1.587	-2.143	-0.308	2.741	1.129
-0.224	-4.407	0.089	3.855	-0.645
0.708	-1.609	0.813	3.721	-0.212
0.239	2.656	-0.874	-2.431	-0.461
0.119	5.115	-0.009	-2.558	-0.226
->
-0.226	-2.558	-0.009	5.115	0.119
-0.461	-2.431	-0.874	2.656	0.239
-0.212	3.721	0.813	-1.609	0.708
-0.645	3.855	0.089	-4.407	-0.224
1.129	2.741	-0.308	-2.143	1.587

-0.306	-0.013	-1.305	-0.690	0.252	1.075
0.600	-3.083	-4.856	-4.285	-0.487	-1.179
-2.778	1.698	-1.883	1.836	0.711	-1.006
-0.300	-4.220	-5.499	-4.875	-2.502	-1.511
-1.000	0.206	-0.832	0.217	-0.270	0.100
-1.023	-0.126	5.618	5.076	-2.905	-6.671
2.693	-0.398	5.204	2.471	0.217	3.541
-5.543	5.138	6.532	2.832	-6.644	-0.382
->
-0.382	-6.644	2.832	6.532	5.138	-5.543
3.541	0.217	2.471	5.204	-0.398	2.693
-6.671	-2.905	5.076	5.618	-0.126	-1.023
0.100	-0.270	0.217	-0.832	0.206	-1.000
-1.511	-2.502	-4.875	-5.499	-4.220	-0.300
-1.006	0.711	1.836	-1.883	1.698	-2.778
-1.179	-0.487	-4.285	-4.856	-3.083	0.600
1.075	0.252	-0.690	-1.305	-0.013	-0.306

2.932	1.067	1.302	-0.977	-0.761
4.127	0.499	2.762	-0.825	2.145
3.320	2.564	1.189	-0.790	-0.622
3.303	3.008	1.514	-0.769	-0.545
5.273	0.890	3.072	-1.448	2.157
4.659	0.633	2.864	-1.142	2.347
1.875	-0.395	1.366	-1.306	-0.844
3.127	2.331	1.265	-0.770	-0.566
4.288	0.285	2.595	-0.907	2.162
0.330	-1.069	1.330	1.450	1.424
-0.201	-1.473	1.044	2.668	1.180
->
1.180	2.668	1.044	-1.473	-0.201
1.424	1.450	1.330	-1.069	0.330
2.162	-0.907	2.595	0.285	4.288
-0.566	-0.770	1.265	2.331	3.127
-0.844	-1.306	1.366	-0.395	1.875
2.347	-1.142	2.864	0.633	4.659
2.157	-1.448	3.072	0.890	5.273
-0.545	-0.769	1.514	3.008	3.303
-0.622	-0.790	1.189	2.564	3.320
2.145	-0.825	2.762	0.499	4.127
-0.761	-0.977	1.302	1.067	2.932

-2.683	4.827	0.569	-2.606
-0.753	1.723	-0.662	-0.375
-0.612	2.046	-0.765	-0.953
1.075	-2.120	-1.595	-0.346
0.365	3.442	2.061	0.241
-0.309	-0.193	-2.603	-0.371
-1.706	-2.832	-1.859	-2.252
-0.215	-1.905	-1.038	-0.754
0.447	-1.322	4.812	0.319
-0.840	-0.026	-0.467	0.630
-0.711	-0.179	3.778	0.610
->
0.610	3.778	-0.179	-0.711
0.630	-0.467	-0.026	-0.840
0.319	4.812	-1.322	0.447
-0.754	-1.038	-1.905	-0.215
-2.252	-1.859	-2.832	-1.706
-0.371	-2.603	-0.193	-0.309
0.241	2.061	3.442	0.365
-0.346	-1.595	-2.120	1.075
-0.953	-0.765	2.046	-0.612
-0.375	-0.662	1.723	-0.753
-2.606	0.569	4.827	-2.683

-1.620	1.273	1.643
-0.058	1.088	0.039
-2.687	-1.703	-1.248
-0.816	0.518	-0.468
-1.247	-1.674	0.199
-2.080	2.144	1.884
1.978	2.076	2.871
-0.661	-2.403	-3.290
-2.573	5.704	5.365
4.619	-0.407	-0.585
-3.787	-0.438	-0.594
->
-0.594	-0.438	-3.787
-0.585	-0.407	4.619
5.365	5.704	-2.573
-3.290	-2.403	-0.661
2.871	2.076	1.978
1.884	2.144	-2.080
0.199	-1.674	-1.247
-0.468	0.518	-0.816
-1.248	-1.703	-2.687
0.039	1.088	-0.058
1.643	1.273	-1.620

1.943	1.738	1.844	1.199	0.631	-1.515	0.635	2.555	3.374
1.501	-0.843	0.281	-3.147	-1.060	3.416	0.474	-3.186	-0.788
-1.599	1.953	1.620	-0.974	0.631	2.657	-2.098	-0.315	-2.257
-0.492	-1.274	-1.505	4.303	0.027	-0.377	0.313	6.656	2.150
-0.049	-1.704	-1.282	-0.663	-0.939	4.553	-0.651	0.095	-1.033
1.943	2.813	3.183	-0.974	0.631	0.381	-0.491	-0.315	1.905
-2.485	-0.413	-1.952	1.509	1.356	-3.412	0.313	2.965	-0.788
1.501	-0.843	0.281	-3.147	-1.060	3.416	0.474	-3.186	-0.788
2.165	-0.843	0.951	-2.215	-1.060	-3.032	2.564	-1.956	0.926
->
0.926	-1.956	2.564	-3.032	-1.060	-2.215	0.951	-0.843	2.165
-0.788	-3.186	0.474	3.416	-1.060	-3.147	0.281	-0.843	1.501
-0.788	2.965	0.313	-3.412	1.356	1.509	-1.952	-0.413	-2.485
1.905	-0.315	-0.491	0.381	0.631	-0.974	3.183	2.813	1.943
-1.033	0.095	-0.651	4.553	-0.939	-0.663	-1.282	-1.704	-0.049
2.150	6.656	0.313	-0.377	0.027	4.303	-1.505	-1.274	-0.492
-2.257	-0.315	-2.098	2.657	0.631	-0.974	1.620	1.953	-1.599
-0.788	-3.186	0.474	3.416	-1.060	-3.147	0.281	-0.843	1.501
3.374	2.555	0.635	-1.515	0.631	1.199	1.844	1.738	1.943
